Below are the code and all the weights of a small trained network. Each question names an input and a class and asks about switching units off, where a switched-off unit gives its printed mean instead of its output.

import numpy as np


def w(rows, s, z=0):
    codes = np.array(rows[::2]) - 128.0
    scale = np.full(codes.shape[1], s)
    scale[-1] = z or s
    return codes * scale


def norm(h):
    return h / np.sqrt((h * h).mean(-1, keepdims=True) + 1e-5)


def f(y):
    return y / 2 * (1 + np.tanh(0.7978845608 * (y + 0.044715 * y**3)))


def log_softmax(a):
    a = a - a.max(-1, keepdims=True)
    return a - np.log(np.exp(a).sum(-1, keepdims=True))


def net(x, mask):
    res = np.array(x, float).reshape(1, 2) / 4 @ E
    u = 0
    for l in range(3):
        y = f(norm(res) @ A[l][:, :-1].T + A[l][:, -1])
        res = res + np.where(mask[u : u + 12], y, B[l][:, -1]) @ B[l][:, :-1]
        u += 12
    return log_softmax(norm(res)[-1] @ U[:, :-1].T + U[:, -1])


A, B = {}, {}
E = w([
[177,159,146,112,160,153],'x0',
[108,128,1,129,169,110],'x1',
],0.0076)
A[0] = w([
[118,47,92,131,147,90,29],'0.n0',
[193,194,112,80,134,191,28],'0.n1',
[24,59,166,186,4,29,204],'0.n2',
[180,149,158,93,148,227,144],'0.n3',
[73,187,180,71,117,124,45],'0.n4',
[141,134,24,70,121,141,72],'0.n5',
[186,96,204,168,158,161,53],'0.n6',
[78,145,199,148,50,213,164],'0.n7',
[90,147,71,184,229,146,60],'0.n8',
[1,64,166,132,144,97,63],'0.n9',
[119,138,80,110,58,164,6],'0.n10',
[4,175,58,89,186,39,230],'0.n11',
],0.007,0.0025)
B[0] = w([
[156,105,130,102,165,48,146],'0.n0',
[161,116,93,86,174,100,154],'0.n1',
[75,151,117,54,175,91,254],'0.n2',
[124,111,98,84,171,121,186],'0.n3',
[146,182,98,152,103,126,135],'0.n4',
[129,111,166,141,87,157,185],'0.n5',
[184,159,128,125,125,125,176],'0.n6',
[153,130,70,219,96,137,208],'0.n7',
[131,122,121,200,116,168,179],'0.n8',
[88,156,99,175,109,108,167],'0.n9',
[132,131,111,119,106,100,119],'0.n10',
[152,110,255,107,126,182,251],'0.n11',
],0.0083,0.007)
A[1] = w([
[87,110,139,158,71,49,149],'1.n0',
[118,129,134,114,112,206,83],'1.n1',
[120,93,152,78,118,132,121],'1.n2',
[133,90,130,166,200,251,239],'1.n3',
[127,154,149,159,186,124,42],'1.n4',
[88,97,139,100,85,82,117],'1.n5',
[68,133,115,199,218,83,117],'1.n6',
[127,89,118,164,127,132,3],'1.n7',
[75,165,81,102,190,126,132],'1.n8',
[200,153,133,183,132,121,98],'1.n9',
[148,70,134,150,74,199,101],'1.n10',
[162,153,86,124,124,105,212],'1.n11',
],0.011,0.003)
B[1] = w([
[127,200,51,142,158,145,164],'1.n0',
[165,18,103,180,127,127,154],'1.n1',
[192,141,176,101,217,125,152],'1.n2',
[120,124,46,180,74,96,254],'1.n3',
[78,133,150,57,116,158,128],'1.n4',
[227,179,111,131,125,173,153],'1.n5',
[184,153,60,247,90,136,153],'1.n6',
[116,99,111,132,107,222,116],'1.n7',
[150,128,196,91,3,156,164],'1.n8',
[120,57,227,169,58,199,179],'1.n9',
[126,57,236,211,43,205,182],'1.n10',
[93,126,185,124,81,62,158],'1.n11',
],0.0059,0.0093)
A[2] = w([
[120,119,185,81,186,88,17],'2.n0',
[121,136,160,20,2,143,195],'2.n1',
[62,177,163,148,180,120,17],'2.n2',
[152,154,118,131,72,90,242],'2.n3',
[131,96,121,124,86,173,168],'2.n4',
[118,75,27,126,131,132,89],'2.n5',
[102,51,120,194,82,177,3],'2.n6',
[65,110,127,29,190,147,219],'2.n7',
[93,55,110,154,108,145,107],'2.n8',
[199,165,109,148,80,87,238],'2.n9',
[111,65,144,213,91,169,111],'2.n10',
[135,131,55,155,189,121,45],'2.n11',
],0.0091,0.0019)
B[2] = w([
[67,146,125,40,157,76,147],'2.n0',
[160,47,156,192,140,159,194],'2.n1',
[136,145,94,66,208,136,131],'2.n2',
[71,122,110,164,123,139,181],'2.n3',
[153,70,128,139,101,150,175],'2.n4',
[181,131,175,79,84,90,135],'2.n5',
[132,126,165,125,48,210,227],'2.n6',
[160,135,192,62,56,80,155],'2.n7',
[148,127,152,117,76,192,170],'2.n8',
[93,157,53,141,186,148,197],'2.n9',
[88,75,138,125,51,151,255],'2.n10',
[168,166,171,34,101,2,123],'2.n11',
],0.008)
U = w([
[165,6,208,204,18,252,250],'0',
[254,29,96,194,253,165,3],'1',
[88,226,14,195,131,102,148],'2',
[158,121,195,23,180,86,223],'3',
[220,87,83,107,139,109,20],'4',
],0.0085,0.004)

Each question gives the input, the list of numbers given to net, and the class t.
The units are the neurons (one row each of A and B). Each row of codes is followed by its name. A weight is (code - 128) times the scale printed after its matrix; where a second scale follows, it is the last column's (A, B and U).
mask holds one flag per neuron, layer by layer. A switched-off neuron (its flag False) gives its mean, the last column of its row in B, instead of its output. The means were averaged over made-up inputs and are rounded, as every weight is.
A unit's drop is (log p(t) with every unit on - log p(t) with that unit switched off) / (log p(t) with every unit on - log p(t) with every unit switched off).
unit that matters most: the unit with the biggest drop
top k neurons: the k neurons with the biggest drops, biggest first
top k neurons in layer l: the k neurons of layer l with the biggest drops, biggest first
drop when u is switched off: that unit's drop, to one decimal
input [8,1], class 3: unit that matters most -> 0.n1
input [6,2], class 4: top 4 neurons -> [1.n10; 0.n1; 0.n7; 1.n9]
input [3,-1], class 1: top 2 neurons -> [0.n2; 2.n1]
input [6,0], class 3: top 3 neurons in layer 0 -> [0.n1; 0.n7; 0.n3]
input [8,3], class 4: top 2 neurons -> [1.n10; 0.n1]
input [6,-2], class 1: top 3 neurons -> [0.n2; 0.n0; 2.n1]
input [3,1], class 4: top 4 neurons in layer 1 -> [1.n10; 1.n9; 1.n8; 1.n3]
input [-8,-1], class 2: top 2 neurons -> [0.n9; 1.n6]
input [-8,1], class 3: top 3 neurons in layer 0 -> [0.n11; 0.n2; 0.n7]
input [-2,-5], class 2: top 2 neurons -> [0.n11; 0.n2]
input [8,-3], class 1: top 2 neurons in layer 1 -> [1.n9; 1.n2]
input [4,-1], class 3: top 3 neurons in layer 1 -> [1.n10; 1.n3; 1.n6]
input [-5,4], class 3: top 4 neurons -> [0.n7; 0.n0; 0.n11; 0.n2]
input [-5,2], class 3: unit that matters most -> 0.n11
input [7,-3], class 1: top 2 neurons -> [0.n2; 0.n3]
input [7,-4], class 1: top 2 neurons in layer 1 -> [1.n10; 1.n8]
input [5,-3], class 1: top 3 neurons in layer 2 -> [2.n6; 2.n10; 2.n9]
input [-5,-8], class 2: top 2 neurons in layer 0 -> [0.n2; 0.n11]
input [7,3], class 4: top 3 neurons in layer 0 -> [0.n1; 0.n7; 0.n3]
input [-3,1], class 3: unit that matters most -> 0.n11
input [7,0], class 3: top 2 neurons in layer 0 -> [0.n1; 0.n7]
input [5,2], class 4: top 4 neurons in layer 0 -> [0.n1; 0.n7; 0.n3; 0.n11]
input [4,-2], class 1: top 2 neurons in layer 2 -> [2.n10; 2.n6]
input [-4,1], class 3: drop when 0.n11 is switched off -> 0.3
